Below is a small trained network, with its code and all its weights. Each question gives an input and a target symbol and asks what happens when units are switched off, that is, made to give their printed mean instead of their output.

import numpy as np


def w(rows, s, z=0):
    codes = np.array(rows[::2]) - 128.0
    scale = np.full(codes.shape[1], s)
    scale[-1] = z or s
    return codes * scale


def norm(h):
    return h / np.sqrt((h * h).mean(-1, keepdims=True) + 1e-5)


def f(y):
    return np.maximum(y, 0)


def softmax(a):
    e = np.exp(a - a.max(-1, keepdims=True))
    return e / e.sum(-1, keepdims=True)


def log_softmax(a):
    a = a - a.max(-1, keepdims=True)
    return a - np.log(np.exp(a).sum(-1, keepdims=True))


def net(x, mask):
    ids = ['ΘΞΠΦγζ'.index(c) for c in x.split()]
    T = len(ids)
    res = E[ids] + P[:T]
    r = norm(res)
    for j in range(3):
        rows = slice(3 * j, 3 * j + 3)
        q, k, v = (r @ M[0][rows].T for M in (Q, K, V))
        z = softmax(np.where(np.tri(T) > 0, q @ k.T / 3**0.5, -1e9)) @ v
        o = O[0][rows]
        res = res + np.where(mask[j], z, o[:, -1]) @ o[:, :-1]
    y = f(norm(res) @ A[0][:, :-1].T + A[0][:, -1])
    res = res + np.where(mask[3:7], y, B[0][:, -1]) @ B[0][:, :-1]
    return log_softmax(norm(res)[-1] @ U[:, :-1].T + U[:, -1])


Q, K, V, O, A, B = {}, {}, {}, {}, {}, {}
E = w([
[127,128,84,84,84,115],'Θ',
[89,94,108,107,118,106],'Ξ',
[143,88,77,120,145,130],'Π',
[71,170,168,159,93,254],'Φ',
[169,97,145,111,148,99],'γ',
[108,118,135,90,93,82],'ζ',
],0.028)
P = w([
[75,199,84,214,172,118],'0',
[141,168,86,251,127,95],'1',
[110,115,131,173,95,148],'2',
[84,180,119,113,221,118],'3',
[115,106,162,92,152,174],'4',
[166,71,146,214,86,119],'5',
[188,69,169,94,88,163],'6',
[120,129,127,35,192,146],'7',
],0.013)
Q[0] = w([
[141,139,197,190,170,123],'h1',
[101,131,158,115,210,116],'h1',
[69,171,78,173,125,112],'h1',
[111,10,109,149,140,20],'h2',
[184,87,138,210,8,140],'h2',
[108,229,104,215,138,101],'h2',
[143,116,127,87,154,149],'h3',
[156,97,80,136,168,86],'h3',
[180,74,138,136,109,151],'h3',
],0.016)
K[0] = w([
[144,131,101,66,141,86],'h1',
[180,98,111,160,104,90],'h1',
[129,193,106,140,90,134],'h1',
[99,216,175,160,153,203],'h2',
[96,152,117,3,223,130],'h2',
[131,180,96,135,161,78],'h2',
[120,74,164,145,64,149],'h3',
[134,172,121,147,128,139],'h3',
[103,126,148,69,159,151],'h3',
],0.019)
V[0] = w([
[135,164,167,150,115,181],'h1',
[134,130,175,134,158,81],'h1',
[57,130,159,137,125,116],'h1',
[108,177,234,110,88,63],'h2',
[174,95,237,251,209,112],'h2',
[235,222,110,98,90,94],'h2',
[190,153,135,119,74,144],'h3',
[153,65,77,62,131,70],'h3',
[163,167,132,84,169,189],'h3',
],0.012)
O[0] = w([
[172,243,120,111,227,121,125],'h1',
[47,135,121,112,72,87,83],'h1',
[113,88,219,166,234,104,156],'h1',
[49,176,248,112,78,2,81],'h2',
[89,46,120,207,22,121,4],'h2',
[198,184,76,86,79,85,95],'h2',
[229,162,146,193,109,122,109],'h3',
[111,139,124,118,177,42,165],'h3',
[170,146,69,66,85,163,76],'h3',
],0.0087,0.011)
A[0] = w([
[130,84,175,143,28,129,2],'n1',
[148,144,85,158,176,60,142],'n2',
[95,182,245,105,107,49,84],'n3',
[143,146,177,91,173,149,232],'n4',
],0.013,0.0035)
B[0] = w([
[116,175,186,52,49,181,148],'n1',
[95,128,88,5,116,81,190],'n2',
[202,123,97,229,121,115,173],'n3',
[142,145,181,103,82,156,254],'n4',
],0.018,0.0098)
U = w([
[152,181,113,48,177,102,165],'Θ',
[31,36,197,119,230,101,3],'Ξ',
[169,10,39,152,162,175,78],'Π',
[98,215,160,203,136,215,122],'Φ',
[79,78,119,111,31,111,101],'γ',
[137,123,137,212,155,53,237],'ζ',
],0.011,0.0037)

Each question gives the input, a string of symbols that net reads in full, and the target symbol t.
The units are the heads (3 rows each of Q, K, V and O) and the neurons (one row each of A and B). Each row of codes is followed by its name. A weight is (code - 128) times the scale printed after its matrix; where a second scale follows, it is the last column's (O, A, B and U).
mask holds one flag per unit, heads first, then neurons. A switched-off unit (its flag False) gives its mean, the last column of its rows in O or B, instead of its output. The means were averaged over made-up inputs and are rounded, as every weight is.
A unit's drop is (log p(t) with every unit on - log p(t) with that unit switched off) / (log p(t) with every unit on - log p(t) with every unit switched off).
The circuit of an input: a set's keep is (log p(t) with only the set's units on - log p(t) with every unit switched off) / (log p(t) with every unit on - log p(t) with every unit switched off). Starting from all 7 units, units are removed one at a time, each time the one whose removal leaves the highest keep (on an exact tie, the one counted first), for as long as the keep stays at least 0.8.
circuit, biggest first: the units of the circuit, biggest drop first
top k neurons: the k neurons with the biggest drops, biggest first
which heads matter: for each layer, one digit per head in row order, 1 if its drop is at least 0.15 and else 0, layers parted by /
drop when u is switched off: that unit's drop, to one decimal
input Θ γ Θ γ, target γ: circuit, biggest first	h2
input Φ Φ Ξ Ξ, target Φ: which heads matter	111
input Ξ Φ ζ ζ Ξ Φ, target ζ: circuit, biggest first	h2; n3; h1
input Π γ Φ ζ Φ Π Θ, target Φ: circuit, biggest first	h3; h2; n2; h1
input Θ ζ Θ ζ, target ζ: which heads matter	000
input Ξ γ Θ Θ Π Ξ, target Θ: which heads matter	010
input Θ Θ Θ Φ Φ, target Θ: which heads matter	010
input Θ Θ Θ Ξ Θ Φ Ξ, target Ξ: which heads matter	110
input Θ Φ Θ Θ Θ Ξ γ, target γ: which heads matter	110
input γ Φ Φ Π, target Φ: circuit, biggest first	h3; h1; h2
input Θ ζ Θ Θ Θ ζ ζ Π, target ζ: which heads matter	010
input Ξ Ξ Θ Θ ζ Π, target Θ: which heads matter	010
input Θ Φ Ξ γ γ Ξ Φ, target γ: which heads matter	110
input Θ Θ Π γ ζ, target Π: circuit, biggest first	h2
input Ξ Θ Ξ Ξ Φ γ Θ Π, target Π: circuit, biggest first	h3; h2
input Θ Θ Θ ζ Φ Φ, target ζ: circuit, biggest first	h2; n3
input Θ Ξ Θ Θ, target Ξ: circuit, biggest first	h2; h3
input Θ Φ Φ Θ Π, target Φ: which heads matter	101
input Θ Ξ γ Π, target Ξ: circuit, biggest first	h2; h3
input Ξ Θ Φ Φ ζ, target Φ: top 2 neurons	n4; n3
input Ξ ζ ζ Θ, target ζ: top neuron	n3
input γ Θ Π Φ Φ ζ ζ, target Φ: top 2 neurons	n4; n2
input Θ ζ Π Π Θ γ Ξ Π, target γ: drop when n1 is switched off	0.1
input Ξ Π Θ Θ, target Π: drop when h1 is switched off	0.1
input γ ζ Ξ, target γ: drop when n1 is switched off	0.2
input γ Θ Π, target γ: drop when h2 is switched off	0.6
